Below are the code and all the weights of a small trained network. Each question names an input and a target symbol and asks about switching units off, where a switched-off unit gives its printed mean instead of its output.

import numpy as np


def w(rows, s, z=0):
    codes = np.array(rows[::2]) - 128.0
    scale = np.full(codes.shape[1], s)
    scale[-1] = z or s
    return codes * scale


def softmax(a):
    e = np.exp(a - a.max(-1, keepdims=True))
    return e / e.sum(-1, keepdims=True)


def log_softmax(a):
    a = a - a.max(-1, keepdims=True)
    return a - np.log(np.exp(a).sum(-1, keepdims=True))


def net(x, mask):
    ids = ['αγεζημπστφψ'.index(c) for c in x.split()]
    T = len(ids)
    res = E[ids] + P[:T]
    u = 0
    for l in range(2):
        r = res
        for j in range(3):
            rows = slice(3 * j, 3 * j + 3)
            q, k, v = (r @ M[l][rows].T for M in (Q, K, V))
            z = softmax(np.where(np.tri(T) > 0, q @ k.T / 3**0.5, -1e9)) @ v
            o = O[l][rows]
            res = res + np.where(mask[u + j], z, o[:, -1]) @ o[:, :-1]
        u += 3
    return log_softmax(res[-1] @ U[:, :-1].T + U[:, -1])


Q, K, V, O = {}, {}, {}, {}
E = w([
[254,154,224],'α',
[148,226,81],'γ',
[119,209,59],'ε',
[112,156,122],'ζ',
[160,45,207],'η',
[122,143,133],'μ',
[91,112,175],'π',
[122,173,227],'σ',
[83,117,46],'τ',
[117,53,201],'φ',
[138,141,95],'ψ',
],0.0085)
P = w([
[45,132,169],'0',
[129,190,143],'1',
[148,58,127],'2',
[155,223,142],'3',
[184,46,115],'4',
[184,244,146],'5',
[213,32,93],'6',
],0.011)
Q[0] = w([
[125,51,52],'L0H0',
[116,247,150],'L0H0',
[163,71,112],'L0H0',
[110,122,157],'L0H1',
[142,150,115],'L0H1',
[144,228,165],'L0H1',
[107,129,119],'L0H2',
[149,82,100],'L0H2',
[147,176,149],'L0H2',
],0.014)
K[0] = w([
[251,125,147],'L0H0',
[18,171,141],'L0H0',
[158,87,141],'L0H0',
[142,104,130],'L0H1',
[59,142,116],'L0H1',
[62,116,143],'L0H1',
[134,125,104],'L0H2',
[84,102,127],'L0H2',
[154,178,134],'L0H2',
],0.015)
V[0] = w([
[176,247,181],'L0H0',
[198,160,203],'L0H0',
[150,106,193],'L0H0',
[134,186,56],'L0H1',
[146,157,98],'L0H1',
[106,161,76],'L0H1',
[144,122,137],'L0H2',
[59,142,73],'L0H2',
[147,119,130],'L0H2',
],0.012)
O[0] = w([
[199,143,226,150],'L0H0',
[248,124,185,206],'L0H0',
[255,48,139,250],'L0H0',
[91,168,226,43],'L0H1',
[135,134,184,74],'L0H1',
[65,131,224,97],'L0H1',
[143,119,90,124],'L0H2',
[127,107,203,92],'L0H2',
[140,123,97,102],'L0H2',
],0.0066,0.0018)
Q[1] = w([
[154,64,130],'L1H0',
[89,190,70],'L1H0',
[159,4,120],'L1H0',
[134,88,120],'L1H1',
[147,112,90],'L1H1',
[110,197,127],'L1H1',
[97,71,197],'L1H2',
[107,141,162],'L1H2',
[133,54,116],'L1H2',
],0.011)
K[1] = w([
[198,110,103],'L1H0',
[4,54,138],'L1H0',
[246,73,68],'L1H0',
[111,71,141],'L1H1',
[160,101,161],'L1H1',
[90,217,150],'L1H1',
[2,117,247],'L1H2',
[122,211,214],'L1H2',
[95,39,162],'L1H2',
],0.0071)
V[1] = w([
[3,70,158],'L1H0',
[69,70,220],'L1H0',
[31,145,144],'L1H0',
[217,142,21],'L1H1',
[118,169,204],'L1H1',
[98,53,42],'L1H1',
[124,145,110],'L1H2',
[205,149,109],'L1H2',
[155,166,75],'L1H2',
],0.0069)
O[1] = w([
[67,15,91,50],'L1H0',
[109,2,174,179],'L1H0',
[43,64,127,7],'L1H0',
[86,106,74,180],'L1H1',
[90,91,245,140],'L1H1',
[210,145,70,73],'L1H1',
[113,102,77,117],'L1H2',
[88,95,159,182],'L1H2',
[91,80,97,129],'L1H2',
],0.0062,0.002)
U = w([
[132,118,121,82],'α',
[107,113,183,80],'γ',
[172,99,35,124],'ε',
[90,57,71,120],'ζ',
[157,95,65,120],'η',
[175,161,150,254],'μ',
[82,255,161,125],'π',
[108,192,63,110],'σ',
[139,88,196,56],'τ',
[128,106,136,73],'φ',
[124,118,131,155],'ψ',
],0.0074,0.0021)

Each question gives the input, a string of symbols that net reads in full, and the target symbol t.
The units are the heads (3 rows each of Q, K, V and O). Each row of codes is followed by its name. A weight is (code - 128) times the scale printed after its matrix; where a second scale follows, it is the last column's (O and U).
mask holds one flag per head, layer by layer. A switched-off head (its flag False) gives its mean, the last column of its rows in O, instead of its output. The means were averaged over made-up inputs and are rounded, as every weight is.
A unit's drop is (log p(t) with every unit on - log p(t) with that unit switched off) / (log p(t) with every unit on - log p(t) with every unit switched off).
The circuit of an input: a set's keep is (log p(t) with only the set's units on - log p(t) with every unit switched off) / (log p(t) with every unit on - log p(t) with every unit switched off). Starting from all 6 units, units are removed one at a time, each time the one whose removal leaves the highest keep (on an exact tie, the one counted first), for as long as the keep stays at least 0.8.
circuit, biggest first: the units of the circuit, biggest drop first
most important unit: the unit with the biggest drop
which heads matter: for each layer, one digit per head in row order, 1 if its drop is at least 0.15 and else 0, layers parted by /
drop of u: that unit's drop, to one decimal
input τ τ α α ε, target μ: circuit, biggest first	L0H0; L1H0
input ε γ γ γ μ π, target γ: most important unit	L1H0
input σ σ η ψ μ, target ε: circuit, biggest first	L1H1; L0H0; L0H1
input η η η α τ γ τ, target μ: circuit, biggest first	L1H0; L0H0
input τ τ τ σ τ π, target ζ: which heads matter	100 / 100
input α γ σ ψ, target π: circuit, biggest first	L1H0; L0H0; L1H1
input σ μ α σ α τ γ, target μ: circuit, biggest first	L1H0; L0H0
input τ μ τ φ, target ζ: circuit, biggest first	L0H0; L1H0
input τ φ τ τ ψ α, target ζ: circuit, biggest first	L1H0; L0H0
input τ η ψ α ζ, target μ: circuit, biggest first	L0H0; L1H0
input α ζ τ α α α, target π: drop of L0H0	0.5
input τ α τ α ζ τ μ, target μ: drop of L1H0	0.7
input τ α α ε, target ζ: drop of L0H2	0.1
input η φ φ α τ, target μ: most important unit	L0H0
